Below is a small trained network, with its code and all its weights. Each question gives an input and a target symbol and asks what happens when units are switched off, that is, made to give their printed mean instead of their output.

import numpy as np


def w(rows, s, z=0):
    codes = np.array(rows[::2]) - 128.0
    scale = np.full(codes.shape[1], s)
    scale[-1] = z or s
    return codes * scale


def norm(h):
    return h / np.sqrt((h * h).mean(-1, keepdims=True) + 1e-5)


def f(y):
    return np.maximum(y, 0)


def softmax(a):
    e = np.exp(a - a.max(-1, keepdims=True))
    return e / e.sum(-1, keepdims=True)


def log_softmax(a):
    a = a - a.max(-1, keepdims=True)
    return a - np.log(np.exp(a).sum(-1, keepdims=True))


def net(x, mask):
    ids = ['βδεζθλμξτψ'.index(c) for c in x.split()]
    T = len(ids)
    res = E[ids] + P[:T]
    r = norm(res)
    for j in range(3):
        rows = slice(3 * j, 3 * j + 3)
        q, k, v = (r @ M[0][rows].T for M in (Q, K, V))
        z = softmax(np.where(np.tri(T) > 0, q @ k.T / 3**0.5, -1e9)) @ v
        o = O[0][rows]
        res = res + np.where(mask[j], z, o[:, -1]) @ o[:, :-1]
    y = f(norm(res) @ A[0][:, :-1].T + A[0][:, -1])
    res = res + np.where(mask[3:7], y, B[0][:, -1]) @ B[0][:, :-1]
    return log_softmax(norm(res)[-1] @ U[:, :-1].T + U[:, -1])


Q, K, V, O, A, B = {}, {}, {}, {}, {}, {}
E = w([
[120,105,119,94,84],'β',
[84,114,115,191,37],'δ',
[138,123,122,109,98],'ε',
[102,183,122,136,111],'ζ',
[160,216,37,94,84],'θ',
[122,59,53,18,161],'λ',
[152,93,98,146,141],'μ',
[110,88,103,108,100],'ξ',
[71,122,142,126,131],'τ',
[63,190,68,2,113],'ψ',
],0.023)
P = w([
[190,154,239,155,171],'0',
[92,139,40,107,104],'1',
[94,121,40,110,90],'2',
[85,117,25,114,102],'3',
[98,111,87,47,41],'4',
[108,107,60,81,57],'5',
[114,120,18,134,93],'6',
[112,102,51,80,56],'7',
[126,93,41,68,25],'8',
[121,99,26,114,78],'9',
[167,96,73,44,3],'10',
],0.0074)
Q[0] = w([
[53,208,73,127,126],'h0',
[72,127,58,119,85],'h0',
[110,133,20,60,58],'h0',
[154,75,133,186,34],'h1',
[117,190,190,221,118],'h1',
[71,118,145,218,84],'h1',
[144,109,249,255,142],'h2',
[164,195,81,54,204],'h2',
[103,141,129,186,106],'h2',
],0.011)
K[0] = w([
[226,106,158,167,148],'h0',
[225,187,121,121,161],'h0',
[196,122,247,141,149],'h0',
[135,180,201,150,55],'h1',
[69,154,109,90,97],'h1',
[87,160,161,150,81],'h1',
[77,80,91,213,77],'h2',
[109,179,106,55,143],'h2',
[165,57,106,132,129],'h2',
],0.014)
V[0] = w([
[208,74,66,230,254],'h0',
[211,247,101,105,114],'h0',
[207,116,203,174,151],'h0',
[130,168,196,100,72],'h1',
[68,154,133,10,176],'h1',
[101,175,151,48,89],'h1',
[217,111,123,168,226],'h2',
[174,85,70,209,51],'h2',
[201,88,129,115,104],'h2',
],0.0095)
O[0] = w([
[156,71,76,77,55,3],'h0',
[191,229,144,143,120,200],'h0',
[168,92,225,177,7,171],'h0',
[133,136,206,203,179,166],'h1',
[237,108,125,55,174,131],'h1',
[247,107,152,169,255,183],'h1',
[215,116,161,87,57,29],'h2',
[146,128,72,225,76,94],'h2',
[232,69,171,144,160,148],'h2',
],0.0082,0.008)
A[0] = w([
[159,93,125,99,187,2],'n0',
[167,113,128,254,34,76],'n1',
[29,66,240,101,141,108],'n2',
[142,10,145,65,196,147],'n3',
],0.0097,0.007)
B[0] = w([
[158,138,71,102,114,138],'n0',
[90,132,142,37,90,253],'n1',
[169,152,98,214,151,177],'n2',
[155,8,119,107,102,227],'n3',
],0.014,0.0044)
U = w([
[139,85,180,197,193,63],'β',
[1,135,133,194,76,67],'δ',
[128,112,249,120,76,142],'ε',
[127,163,153,130,130,58],'ζ',
[215,194,26,143,98,111],'θ',
[191,55,107,37,134,129],'λ',
[78,132,64,72,22,251],'μ',
[106,65,97,162,107,84],'ξ',
[134,78,108,150,121,124],'τ',
[55,140,169,5,199,137],'ψ',
],0.0095,0.0031)

Each question gives the input, a string of symbols that net reads in full, and the target symbol t.
The units are the heads (3 rows each of Q, K, V and O) and the neurons (one row each of A and B). Each row of codes is followed by its name. A weight is (code - 128) times the scale printed after its matrix; where a second scale follows, it is the last column's (O, A, B and U).
mask holds one flag per unit, heads first, then neurons. A switched-off unit (its flag False) gives its mean, the last column of its rows in O or B, instead of its output. The means were averaged over made-up inputs and are rounded, as every weight is.
A unit's drop is (log p(t) with every unit on - log p(t) with that unit switched off) / (log p(t) with every unit on - log p(t) with every unit switched off).
The circuit of an input: a set's keep is (log p(t) with only the set's units on - log p(t) with every unit switched off) / (log p(t) with every unit on - log p(t) with every unit switched off). Starting from all 7 units, units are removed one at a time, each time the one whose removal leaves the highest keep (on an exact tie, the one counted first), for as long as the keep stays at least 0.8.
units of the circuit, in order: the units of the circuit, biggest drop first
most important unit: the unit with the biggest drop
which heads matter: for each layer, one digit per head in row order, 1 if its drop is at least 0.15 and else 0, layers parted by /
drop of u: that unit's drop, to one decimal
input ε θ μ ψ μ λ β β ε λ, target μ: which heads matter : 110
input θ θ ε ε ψ τ, target θ: which heads matter : 100
input λ ε ε ε μ λ ε ζ, target λ: which heads matter : 101
input ψ β ε β λ ζ ε δ β, target ψ: which heads matter : 100
input μ μ ψ, target μ: which heads matter : 100
input μ ψ λ ζ ζ ζ ε β ζ ψ ε, target μ: units of the circuit, in order : [h1]
input β δ ξ ψ β, target β: which heads matter : 000
input λ ε δ ξ ψ ζ, target λ: which heads matter : 111
input β β ζ, target β: units of the circuit, in order : [h1, h2]
input ε ε μ β θ ε ψ β, target ε: which heads matter : 010
input ψ δ μ θ β ε ζ ξ, target ψ: which heads matter : 101
input λ ξ ε ε ψ θ τ ξ λ ε τ, target λ: units of the circuit, in order : [h1, n3]
input β β μ β ζ ζ, target β: units of the circuit, in order : [h1, h0]
input μ β τ θ ζ, target μ: most important unit : h0
input μ β δ ξ, target μ: which heads matter : 010
input θ ε δ β ψ ψ λ ε τ ε β, target θ: which heads matter : 100
input ξ β ξ ζ ψ θ ε μ ψ δ, target μ: which heads matter : 001
input ε θ ξ ε, target ε: which heads matter : 000
input ε ε ψ ζ, target ε: drop of h0 : 0.9
input ε ε θ ε τ, target ε: drop of n1 : 0.2
input θ β θ δ ζ ξ δ ε μ, target θ: drop of h0 : 1.9
input μ β δ, target μ: drop of h0 : 0.0
